gaf: [206 122 116 121 135 108 111 149]
furud: [121 116 148 120 108 108 111 149]
Futo: [ 72 137 166 148 140 109 110 154]
[122 116 121 135 108] | gaf
[166 148] | Futo
loc: [135] | gaf, 4
loc: [206] | gaf, 0
[121 135 108 111 149] | gaf
[116 148] | furud

vap: [139  82 135  91 130 122 131 164 132 151 118 140 133 108 125 123 125 117
 125 138 127 149 204 129 138 134 128]
zez: [110 126 121 114 120 165  95 176 127 165 166 119 131 132 145 112 121 138
 131  93 146 119 194 127 139 167 147]
pesoz: [141 121 125 143 109 116 124 108 127 177  85 117 122 131 129 139  82 135
  91 130 122 131 164 134 136 181 120]
moz: [136 125 133 142 127 135 113 138 130  97 166 130 127 113 114 133  62 136
 120  96 151 173  38 132 126 114 118]
kun: [156 152 122  39 129 115 104 114 121 122  84 148 119 106 115 139  72 141
 175 144 106 132  36 131 137 139 151]
gito: [123 127 111 146 130 118 137 129 125 130 150 128 130 117 118 123  76 124
 103 141 111 180 124 129 138 141 125]
pibe: [ 91 130 125 131 124 125 149 101 133 156 136 126 122 106 135 117  97 160
  96 140 136 136 212 128 129 115 118]
teru: [109 124 154 217 114 135 134 112 123 141 102 141 127 125 152 132 119 125
 182 133 103 107 123 125 145 114 155]
poso: [131 154 135 224 106 110 149 167 125 113  69 143 122 135 116 133 133 149
 139 118 128 132 191 116 114 112  96]
dekid: [115 153 130 138 135 126 158  89 128 127 173 124 142 145 133 125 136  61
 139 145 159  88 127 129 130  93 134]
Nito: [145 153 148 102 146 121 143 118 121 135 159 128 127 128 107 124 150 137
 191 120 154 182 115 142 139 102 120]
fupoz: [124 155 130  99 144 107 149 123 118 107 156 134 128 130 157 114 119 146
 114 113 116 142 152 129 151 139 122]
[139  82 135  91 130 122 131 164 134] | pesoz
[141 121 125 143 109 116 124 108 127 177  85 117 122 131 129 139  82 135
  91 130 122 131 164 134 136 181 120] | pesoz
[122 135 116 133 133 149 139 118 128 132 191 116] | poso
[130 138 135 126 158  89 128 127 173 124 142] | dekid
[109 124 154 217 114 135 134 112 123 141 102 141 127 125 152 132 119 125
 182 133 103 107 123 125 145 114 155] | teru
[119 106 115 139  72 141] | kun
[149 139 118] | poso

Noza: [150 136 149 129 122 125 141 117]
lato: [128 111 145 130 181  82  83 208]
Zov: [130 137 102 155  82 112  83 208]
[ 82 112  83 208] | Zov
loc: [111] | lato, 1
loc: [136] | Noza, 1

kiruk: [127  40  51  90  36 189]
rutis: [127  83  51  90 226 189]
dovas: [154 180  90  51 198  75]
Kuno: [ 51  89  51  90 226  35]
loc: [35] | Kuno, 5
[127  40  51  90  36 189] | kiruk
[127  83  51  90] | rutis
[127  83  51  90 226 189] | rutis

